Here is a tiny trained network, its code and every weight. The questions are about switching its units off for an input and a target symbol, where a switched-off unit gives its printed mean instead of its output.

import numpy as np


def w(rows, s, z=0):
    codes = np.array(rows[::2]) - 128.0
    scale = np.full(codes.shape[1], s)
    scale[-1] = z or s
    return codes * scale


def f(y):
    return y / 2 * (1 + np.tanh(0.7978845608 * (y + 0.044715 * y**3)))


def softmax(a):
    e = np.exp(a - a.max(-1, keepdims=True))
    return e / e.sum(-1, keepdims=True)


def log_softmax(a):
    a = a - a.max(-1, keepdims=True)
    return a - np.log(np.exp(a).sum(-1, keepdims=True))


def net(x, mask):
    ids = ['ΞΠΩαβζτ'.index(c) for c in x.split()]
    T = len(ids)
    res = E[ids] + P[:T]
    r = res
    for j in range(2):
        rows = slice(3 * j, 3 * j + 3)
        q, k, v = (r @ M[0][rows].T for M in (Q, K, V))
        z = softmax(np.where(np.tri(T) > 0, q @ k.T / 3**0.5, -1e9)) @ v
        o = O[0][rows]
        res = res + np.where(mask[j], z, o[:, -1]) @ o[:, :-1]
    y = f(res @ A[0][:, :-1].T + A[0][:, -1])
    res = res + np.where(mask[2:10], y, B[0][:, -1]) @ B[0][:, :-1]
    return log_softmax(res[-1] @ U[:, :-1].T + U[:, -1])


Q, K, V, O, A, B = {}, {}, {}, {}, {}, {}
E = w([
[194,174,54,156,166,139],'Ξ',
[52,29,86,140,190,117],'Π',
[9,15,219,224,181,110],'Ω',
[24,63,79,152,133,213],'α',
[204,218,69,201,67,75],'β',
[194,160,82,200,122,169],'ζ',
[173,69,43,132,97,97],'τ',
],0.014)
P = w([
[101,107,99,61,145,165],'0',
[98,183,198,155,139,75],'1',
[101,137,91,202,176,248],'2',
[97,112,123,89,122,167],'3',
[151,62,254,48,162,159],'4',
[105,153,21,165,155,158],'5',
[46,129,148,93,123,120],'6',
[224,237,199,195,177,170],'7',
[65,119,111,202,218,102],'8',
[80,120,136,98,129,135],'9',
[123,109,186,131,149,117],'10',
],0.014)
Q[0] = w([
[57,131,37,190,129,134],'head 0',
[110,139,127,116,100,14],'head 0',
[129,150,63,250,196,157],'head 0',
[75,131,156,124,200,200],'head 1',
[140,84,75,2,121,104],'head 1',
[111,230,118,120,107,76],'head 1',
],0.0073)
K[0] = w([
[145,173,65,81,139,245],'head 0',
[83,143,38,74,174,228],'head 0',
[239,3,147,57,215,135],'head 0',
[82,157,145,55,140,115],'head 1',
[3,127,27,236,141,33],'head 1',
[137,48,172,39,54,221],'head 1',
],0.0069)
V[0] = w([
[182,38,142,186,186,43],'head 0',
[123,204,100,133,49,62],'head 0',
[2,177,246,84,123,100],'head 0',
[128,201,157,209,80,38],'head 1',
[72,218,138,153,130,213],'head 1',
[104,88,115,105,120,174],'head 1',
],0.0073)
O[0] = w([
[10,113,208,55,171,104,169],'head 0',
[192,158,109,169,132,42,2],'head 0',
[35,194,169,251,54,2,95],'head 0',
[130,178,124,170,59,62,86],'head 1',
[252,155,198,244,55,174,153],'head 1',
[52,72,104,185,23,187,151],'head 1',
],0.0069,0.0062)
A[0] = w([
[166,202,142,112,115,198,251],'neuron 0',
[201,154,255,69,142,16,72],'neuron 1',
[33,85,126,155,106,98,165],'neuron 2',
[142,169,71,187,222,115,63],'neuron 3',
[67,119,212,99,112,179,251],'neuron 4',
[221,181,247,238,226,125,132],'neuron 5',
[102,73,219,61,32,90,16],'neuron 6',
[183,176,94,36,131,111,241],'neuron 7',
],0.0076,0.003)
B[0] = w([
[131,113,173,100,134,6,174],'neuron 0',
[181,179,81,230,222,112,145],'neuron 1',
[211,206,147,224,168,94,231],'neuron 2',
[66,100,124,231,59,172,149],'neuron 3',
[160,157,97,120,78,57,254],'neuron 4',
[178,1,69,98,119,130,193],'neuron 5',
[108,119,126,87,90,208,153],'neuron 6',
[56,103,188,52,144,93,155],'neuron 7',
],0.006,0.0096)
U = w([
[104,158,220,110,53,120,166],'Ξ',
[189,252,236,70,198,174,146],'Π',
[162,154,2,196,186,74,59],'Ω',
[165,104,158,95,60,109,73],'α',
[174,158,103,206,79,210,113],'β',
[155,212,134,112,34,26,252],'ζ',
[232,208,215,115,139,189,130],'τ',
],0.0061,0.0031)

Each question gives the input, a string of symbols that net reads in full, and the target symbol t.
The units are the heads (3 rows each of Q, K, V and O) and the neurons (one row each of A and B). Each row of codes is followed by its name. A weight is (code - 128) times the scale printed after its matrix; where a second scale follows, it is the last column's (O, A, B and U).
mask holds one flag per unit, heads first, then neurons. A switched-off unit (its flag False) gives its mean, the last column of its rows in O or B, instead of its output. The means were averaged over made-up inputs and are rounded, as every weight is.
A unit's drop is (log p(t) with every unit on - log p(t) with that unit switched off) / (log p(t) with every unit on - log p(t) with every unit switched off).
The circuit of an input: a set's keep is (log p(t) with only the set's units on - log p(t) with every unit switched off) / (log p(t) with every unit on - log p(t) with every unit switched off). Starting from all 10 units, units are removed one at a time, each time the one whose removal leaves the highest keep (on an exact tie, the one counted first), for as long as the keep stays at least 0.8.
circuit, biggest first: the units of the circuit, biggest drop first
most important unit: the unit with the biggest drop
top k neurons: the k neurons with the biggest drops, biggest first
which heads matter: for each layer, one digit per head in row order, 1 if its drop is at least 0.15 and else 0, layers parted by /
drop of u: that unit's drop, to one decimal
input β τ τ α β α β β, target Ω: circuit, biggest first => [neuron 5; neuron 1; head 1]
input β β α Π Ω, target Ω: circuit, biggest first => [neuron 1; head 0; head 1]
input α Π α Ω β τ τ ζ, target Ω: most important unit => neuron 5
input α Π Ξ Ω ζ β Ω β τ, target β: which heads matter => 10
input τ Ξ Ξ Ξ, target Π: which heads matter => 10
input Π Ω τ α Π Π ζ β τ α Ω, target Ω: which heads matter => 01
input Ω Ω τ α Ξ, target ζ: which heads matter => 10
input Ξ β τ β τ, target Ω: which heads matter => 11
input ζ Π Ω Ω Ω τ Ω Ω β, target β: top 2 neurons => [neuron 3; neuron 4]
input Ξ Ω Ξ Ω Ω, target ζ: top 3 neurons => [neuron 4; neuron 2; neuron 1]
input β τ Π α β α α ζ Ξ, target β: top 4 neurons => [neuron 3; neuron 4; neuron 2; neuron 1]
input Ω Ω α β τ, target ζ: drop of head 1 => 0.1
input Π β ζ Ω Ξ, target Ω: drop of head 0 => 0.7
input α Ω Ω Ξ ζ, target ζ: drop of neuron 4 => 0.2
input Ω Ω Π Ξ β, target ζ: top neuron => [neuron 4]
